Each row of numbers belongs to one of the objects below and depends on some of the facts about them. Some rows are named. Which object is each other row?

Some objects and their rows:
[ 20   6  26  25 -10  11  15 -22 -13   7 -18   6  34 -16  22 -14  11   0
 -10  13   2  18 -15  22 -23 -20   8  11 -33  -2  -1]: (427)
[ 17   0   6   4 -16  17  12  11 -10  -4  -4  14 -42  -4  32  16  13  12
   6  12   4  13  -6  22 -24 -25   3 -10 -10  -8  -3]: (1012)
[ 12  -5  17 -19 -18  19  17   0   3   5  -5   4 -40   6  13 -14  20  -3
  -9  22 -19   6  -6  21   5 -23  -8  -8 -17  -4  22]: (743)
[ 21   6  24  -4  -6   7  12  -4 -11  -3  -4   2  11 -12  21  -2  12   5
   4  11  18  12 -13  25 -15 -20   2  -4  -9  -5  13]: (104)
[ 20  -2   3   6  -6   9   6  16 -20 -10  -4  17 -56  -7  31  29  10  14
  -2  10   8   9 -13  20 -19 -17   1  -2 -25   5   0]: (193)
[ 21   5  20  10 -19  17  11   3  -2  -2  -9   5  -5  -9  26  -3  15   3
  -2  12   4   7  -6  24 -19 -29   8  -8 -13  -9   3]: (719)
[ 19  -8  12  -9  -7  12   8  -2  -1   1 -11   4 -45   4  11 -18  13  -7
 -20  19   0   3 -12  21  11 -15 -15   7 -38   1  29]: (630)
[ 26   5  20  13 -10  10   5   3  -8  -6 -10   4  -5 -14  21   0  13   1
 -11  10   7   1 -13  22 -10 -22   5   1 -30   2  10]: (77)
[ 31   7   8  13 -25  20   6  -1  -1  -1  -3   4   9 -26  43 -15   0  -7
   7  16  17   5  -7  22 -12 -21 -29 -21 -11  -9   5]: (714)
[ 23   8  26  -1  -7   9  11  -5 -12  -5  -2   1  17 -13  23   0   7   3
   0  11  21  10 -14  25 -15 -19  -1  -6  -4  -7  12]: (540)
[ 18   7  20   4 -13  21   9  12 -12   3 -12   4   4 -26  24  -1  16  -2
  -6  11  17  10  -8  26  -2 -24  13  -6 -29  -5  12]: (48)
[ 26   5  17  14 -10  10   6   4  -8  -5  -9   5  -5 -15  21  -1  12   1
 -10  10   7   2 -13  22 -10 -21   2   1 -30   3  10]: (467)
[ 19  -8  13  -9  -7  11   8  -2  -1   1 -11   4 -45   4  11 -19  13  -7
 -20  19   0   3 -12  21  10 -15 -14   7 -37   1  29]: (387)
[ 25   2  21  47  -4  10   4 -12 -14  12 -18  10  38 -13  16   5   7  -8
 -11   7 -11   7 -10  17 -16 -15   2  27 -23   2  10]: (840)
[ 21   9   9  11 -18  20  14   5  -3   0  -7   7  -5 -10  23 -10  15   5
   1  12  10   8  -5  24 -24 -29   4  -7 -15  -9   2]: (301)
[ 21   5  16   9 -19  18  12   3  -3  -1  -8   6  -7 -10  26  -4  15   3
   0  13   3   8  -6  23 -18 -27   4  -8 -13  -9   3]: (968)
[ 25   3  17  33  -7  11   5  -6 -12   6 -14   9  18 -14  18   2   8  -5
 -10   9  -4   5 -11  19 -13 -17  -1  17 -26   3  11]: (742)
[ 36  13  36 -11   2  -8   5 -20  -6 -10 -19 -16  10 -21  30   1  25  15
 -19  13  33  10  -8  26 -22 -28  34   0  10 -13  20]: (470)

Facts:
(936) ω sater; (77) ω kimen; (464) ω sater; (842) ω skuniste; (1026) ω skuniste; (665) ω skuniste
(973) ω skuniste; (871) ω sater; (890) ω kimen; (301) ω skuniste; (152) ω skuniste; (812) ω skuniste
(387) ω kimen; (351) ω skuniste; (48) ω gruple; (59) ω skuniste; (921) ω plaflan; (835) ω plaflan
(900) ω skuniste; (915) ω gruple; (372) ω sater; (229) ω skuniste; (677) ω skuniste; (932) ω skuniste
(102) ω gruple; (303) ω sater; (348) ω plaflan; (259) ω kimen; (774) ω skuniste; (45) ω sater
(1023) ω skuniste; (406) ω skuniste; (866) ω skuniste; (953) ω plaflan; (379) ω sater; (104) ω plaflan
(770) ω kimen; (469) ω gruple; (714) ω skuniste; (857) ω skuniste; (968) ω skuniste; (108) ω skuniste
(132) ω skuniste; (809) ω skuniste; (1012) ω skuniste; (373) ω skuniste; (1005) ω kimen; (617) ω plaflan
(266) ω sater; (630) ω kimen; (139) ω skuniste; (52) ω skuniste; (209) ω kimen; (598) ω plaflan
(467) ω kimen; (543) ω kimen; (600) ω plaflan; (318) ω skuniste; (308) ω skuniste; (826) ω gruple
(612) ω skuniste; (389) ω skuniste; (976) ω skuniste; (728) ω skuniste; (743) ω skuniste; (840) ω kimen
(1044) ω gruple; (1008) ω skuniste; (411) ω gruple; (535) ω gruple; (532) ω kimen; (193) ω kimen
(977) ω skuniste; (250) ω sater; (607) ω skuniste; (520) ω gruple; (742) ω kimen; (903) ω skuniste
(296) ω plaflan; (668) ω plaflan; (19) ω kimen; (455) ω kimen; (927) ω skuniste; (427) ω sater
(661) ω gruple; (888) ω kimen; (992) ω sater; (949) ω kimen; (196) ω skuniste; (470) ω plaflan
(697) ω kimen; (719) ω skuniste; (696) ω skuniste; (768) ω skuniste; (777) ω skuniste; (540) ω plaflan
(936) θ (617); (77) θ (259); (464) θ (826); (1026) θ (661); (665) θ (871); (973) θ (1008)
(871) θ (372); (890) θ (949); (301) θ (389); (812) θ (535); (48) θ (598); (59) θ (696)
(921) θ (209); (835) θ (250); (900) θ (467); (915) θ (387); (372) θ (543); (229) θ (193)
(677) θ (427); (303) θ (1026); (45) θ (351); (1023) θ (139); (406) θ (840); (866) θ (768)
(953) θ (1044); (104) θ (19); (714) θ (936); (968) θ (1005); (108) θ (777); (809) θ (915)
(1012) θ (888); (617) θ (411); (266) θ (196); (139) θ (697); (52) θ (743); (209) θ (927)
(598) θ (77); (467) θ (842); (600) θ (976); (318) θ (229); (308) θ (612); (826) θ (714)
(612) θ (742); (389) θ (921); (976) θ (469); (728) θ (303); (840) θ (308); (1044) θ (668)
(1008) θ (52); (411) θ (600); (535) θ (266); (193) θ (1012); (977) θ (379); (250) θ (719)
(520) θ (152); (742) θ (132); (903) θ (630); (296) θ (665); (668) θ (373); (455) θ (866)
(927) θ (890); (427) θ (406); (992) θ (45); (470) θ (607); (697) θ (318); (719) θ (770)
(696) θ (973); (768) θ (470); (777) θ (464); (540) θ (108)

Rows to name:
No name comes twice in this set of rows, the named rows included.
[ 14 -14  27  -7 -11  13   6   1   2  -5 -12   4 -43  11   6 -20   9 -13
 -19  16  -1   1 -15  23  17 -16 -11   6 -48  -2  25] -> (543)
[ 14 -10  13  -5 -14  19  14  -6   3   8 -12   5 -36   8  14 -19  13  -7
 -10  21  -8  10  -4  21   0 -19 -12   4 -19 -11  22] -> (132)
[  8  -6  56  10 -22  16  11  -6  -4 -15 -13   5  13   3  14 -22   5  -8
  -9   8  10  12 -24  29  -5 -26  14  -5 -60 -10  -9] -> (372)
[ 19  -5   1  -8  -6  15  12   1   0   3 -10   5 -45   4   6 -28  13  -5
 -18  19   9   4 -11  22   5 -15 -17   8 -41   0  29] -> (949)
[ 17  13  27  -5 -25  19  19   9  -6   2   4   7   5 -14  20  13  27   7
   1  15 -33   0  -9  21 -12 -31  13 -22  -4   7   4] -> (52)
[ 15  -7  21 -24  -3   8  14 -10  -4   1  -6   0 -25   4  11 -17  13  -3
  -5  18  11  13 -12  24   4 -14 -12   1 -16  -7  30] -> (348)
[  7  -7  63  12 -24  16  10  -4  -3 -18 -14   6  16   5  13 -21   4 -10
  -9   6  11  11 -26  30  -4 -28  18  -6 -64 -11 -12] -> (871)
[ 30   7  10   7 -20   8  10 -18  -3   0 -13   2  19 -38  41 -38  11  -1
  11  17  21  18 -15  23 -10 -20 -27 -14 -46   3   0] -> (936)
[ 35  13  29   4 -12   4   4 -10   1  -8 -21 -11  -5 -18  35  -1  27  13
 -21  14  18   6  -1  25 -26 -36  36  -5   5 -16   8] -> (866)
[ 25  15 -11  15  -8  20  16  11  -7   0  -5   9  -7 -14   9 -27  13   6
  -7  10  30   3 -10  24 -26 -22  -6   4 -38   2  12] -> (890)
[ 32   2   9  -5 -13  -1   3  -8   0  -1  -9   1  16 -38  35 -27  19   4
  34  10  24  17 -12  24  -6 -22 -27 -13 -27   4  11] -> (617)
[ 13  -9  11 -21 -11  19  10   6  -1   9 -16   2 -38 -14  15 -27  22  -9
  -6  20   9  14  -6  25  21 -18  -8  -1 -44  -4  31] -> (469)

The same objects again, as new rows of numbers:
Known rows:
[-16  24   3 -26  -8  -3   4 -22   7  -3 -13 -10  -6  28 -13 -11  -1  14
  12 -19  16  12 -20 -13  -6   7 -23]: (209)
[ -9 -30 -30   6  -9  22 -54  13 -28  30  17  -2 -43  -8 -16 -45 -18  26
 -29 -18 -14  44 -13 -33   7 -88  71]: (469)
[-14  45  -1 -30  -7 -47 -20  -8  -7  37 -28  16 -32  48   1   9  -9  -4
 -54 -56  42  56 -61 -18 -11  45  -8]: (888)
[  8  35   0  -4  -7 -56 -28 -22   8  49 -21  21 -34  20   9  29  -2 -21
 -54 -47  51  45 -57  38   2  44  -8]: (1012)
[  4   9  -4  -6  -7 -17  -4 -24  10  21 -12   6 -15   4  -4   5  -5  -5
   3 -19  16   7 -12  17  17 -11 -22]: (857)
[  4   9  -3  -6  -7 -17  -5 -23  10  20 -11   5 -15   4  -4   6  -5  -4
   3 -19  15   7 -12  18  17 -11 -21]: (932)
[  4  12   3   2  -6  -7  -7 -27  20  14  -4  -3 -14  -2  -5  13   8  -5
  12 -10  20   4 -17  42   8   0 -14]: (900)
[  6  10  -4  -7  -7 -18  -4 -25  11  20 -12   5 -14   5  -3   6  -6  -5
   2 -19  15   7 -11  18  17  -9 -23]: (1026)
[ -7  13   7 -20  -4 -22 -32 -15  13 -33 -22 -15  -9   7  -7  -5 -23  10
 -13 -18   5  17  -8  10  -4 -15  -5]: (1044)
[-27  17  25  17 -13 -65  -1 -61  26  53  19  13  -6 -26   2 -44   1 -14
  -6 -17  89 -32 -22  36 -18   8 -39]: (1023)
[-18  19  -3 -32  -7 -10   5 -11  -4   7 -18   0 -10  31 -13 -17 -13  12
   5 -28   8  15 -16 -40   2  -7 -24]: (387)
[ -8  14  15 -12  -4 -10 -36 -17  22 -37 -15 -24  -8   1  -7   2  -8  10
  -4  -9  10  13 -13  33 -12  -7   3]: (48)
[-21  32   0 -10  -1   6   4  -1  18 -17   3 -16   3  -1  -6   1  11   4
 -11  -9  35  24 -11  61  -3  -5  -7]: (835)
[-13 -27 -15  12  -6  29 -56  17 -17  19  18  -8 -40 -15 -17 -29  -4  21
 -16 -12  -7  33 -17  -8  -1 -77  72]: (411)
[-32  -8 -21  10  -1  37 -12  41 -18  35  28   2 -27 -15 -14 -19  14   8
 -17 -14  17  37 -12  19   8 -74  55]: (617)
[ -3   4 -22 -16   5  38  17 -15  31 -74 -26  -8 -13  42 -28   9   4  59
  28   5   1   9   8 -58  18  16 -61]: (742)
[-33 -15  38  -2   9 -17  -8  61  -1  34 -31  29 -28 -12 -13  57   8 -38
  36 -33  -4 -33  -7  -4  21 -58  -2]: (108)
[  2  24 -10 -25   5 -34  -7  -9   8  23   0 -15  -1   7 -17   7  -1   9
  -7  -5   7  26  -7  -2 -13 -18 -35]: (871)

Name these rows:
No name comes twice in this set of rows, the named rows included.
[  4 -31 -34  28 -11  37 -30  -1 -22  75  35  11 -47 -16 -14 -27  12  11
  -4 -11   4  32 -23   0  20 -72  60] -> (976)
[  6  14  -5 -12  -9 -25   0 -33  11  18 -16   4  -9   8  -1   0 -12  -6
   2 -20  15   7  -9  17  18  -5 -33] -> (927)
[  1  24  -2 -17   6 -21 -12  -9  16  19   9 -24  -1   0 -19  14  13   8
   3   3  11  23 -12  20 -21 -12 -26] -> (992)
[ -5  28   7   1 -10 -62 -17 -35  11  52 -10  22 -25   6   8   1  -5 -19
 -40 -40  61  20 -42  29  -2  29 -22] -> (229)
[-20  43  10 -20  -8 -41 -19 -16   3  34 -16   8 -25  34  -2   3   4  -4
 -38 -44  52  41 -60   2 -22  47  -7] -> (193)
[ 35  27  -1 -44 -16  25   8 -46   9 -10 -13 -52  28   7   0  16  -7 -19
  63   4 -58   9   6  88  24 -24  -9] -> (677)
[-33  -3  25 -18  19 -26 -14  72  -7  44 -12   7 -19 -10 -26  49  12 -20
  22 -18 -12  -8  -2 -24  -8 -73  -5] -> (464)
[ 26   4 -22 -17  -2  19  12 -33  24 -38 -25 -11  -2  19 -11  19  -9  21
  30   2 -20   7  15   7  37  -8 -51] -> (308)
[  8  16   3   5  -5  -3 -11 -33  27   4  -3  -6 -13   0  -4  19  13  -1
  10  -6  27   9 -21  52   6  15 -18] -> (301)
[-18  24  11 -16  -6  12  -2 -18  15  -6  -3 -18  -7  18 -15  -2  16  12
  23  -9  19   8 -27  11 -14  13 -10] -> (455)
[-60   6  40  -6  15   7   0  84   6  -1 -16   8 -10 -18 -15  51  24 -28
  21 -22  17 -16  -5  39   2 -57  16] -> (540)
[-18  25   3 -32  -9  -9   7 -22   2   2 -14  -9  -3  28 -12 -18  -9  10
  12 -22  10  10 -16 -20  -3   0 -27] -> (890)
[  7  14   4   2  -6  -5  -8 -31  24  10  -3  -6 -12  -1  -5  14  10  -4
  12  -8  24   5 -19  48   7   8 -18] -> (59)
[  6  24  -9 -48  -8  35  17 -26   8 -42 -22 -37  13  37 -17  -1  -8  21
  50  -1 -39  13   5  -3  13  -8 -30] -> (840)

The same objects again, as new rows of numbers:
Some rows with their names:
[-17   3  18  24  12  20   5  -3   0 -14  -3 -16  -8  -6  -5]: (1023)
[ 31 -20   1  15  -7 -36  18  -1  10  13  -5 -19   2  -5  29]: (520)
[ 11  -9 -14  27  17 -13 -10  17   5   2  23  -7  14  14  -7]: (835)
[-14   1  21  29  -5  19   5  -9   1  -9 -11 -11  -6   3 -16]: (677)
[-28  -2 -24  46  35  12  21  -9  14  16 -18  34 -59 -12 -32]: (777)
[-79 -54  59  84  -9  -3 -29   8  53  17  -3  41 -12  20  22]: (768)
[-16   1  22  26   6  16   1  -1   3  -7 -11 -10 -14   1 -11]: (812)
[ 56   7 -15 -13  10 -30  41  60   8 -52 -13  31   9  -5   7]: (372)
[ 52 -45  31 -19 -18   9  -3  13 -22  59 -28 -54  51 -14  17]: (411)
[-43 -53  14  69   2 -27 -36  19  46  23  29  35  16  31  19]: (470)
[-10  -1  25  51 -66  19  22 -46  -6  -7 -15 -14  23  20 -42]: (308)
[-15   3  19  20   5  17  -1  -3   3  -7 -11 -10 -11  -2 -12]: (903)
[ 25 -32 -39  28  20 -26  33  -6  10  55 -19  14 -33 -22  -1]: (826)
[-13 -13  -4  19  23  42   4  -3  -8  42 -29   4 -25 -18 -39]: (714)
[ -4 -18  -5 -22  -1 -25   1  15 -48 -13  24  -4 -21 -11  -8]: (890)
[-21  26  -5 -36  -2  11 -25 -28  20  -8 -17  -4  -5   3 -14]: (857)
[ 30  -2 -16 -54 -19 -31 -15 -25  22  20 -17 -20  25  -3  24]: (469)
[ -1   3 -33 -71 -10 -15  -1 -12  -9   6  -1  35  15  12  18]: (259)

Which object is each row?
No name comes twice in this set of rows, the named rows included.
[-22   2  27  17  10   0 -22   2 -15 -28   4 -36 -39 -15 -33] -> (389)
[  5 -22  -8  -6  -2 -12  27  16 -25   5   6  29   5   9  22] -> (77)
[  2  -7  -7  12  20 -37 -43  20 -21 -28  43 -46 -23  -7 -43] -> (921)
[ 23  -6 -22  18  22 -20   4  25   6 -15  11  -2  17  19  -7] -> (296)
[ 32 -27  15 -10  -1  27 -31  31 -26  40   3 -45  63   8 -15] -> (600)
[ 16  25 -22 -52 -20  -8 -21   1  14   1  16  22   9 -18   2] -> (379)
[ -3 -17 -29  -9  29   7  43   5 -41 -31  48  -7  30 -25  52] -> (193)
[  7 -21  -7   4 -44  -7  38 -14 -34   8   6  22  28  17   1] -> (742)
[-24  -1 -10  42  25  13  15  -6  12   6 -14  21 -47  -8 -25] -> (108)
[ -9  48   4 -41   0  19 -30 -26  18   8 -18  -4 -16   9  -7] -> (743)

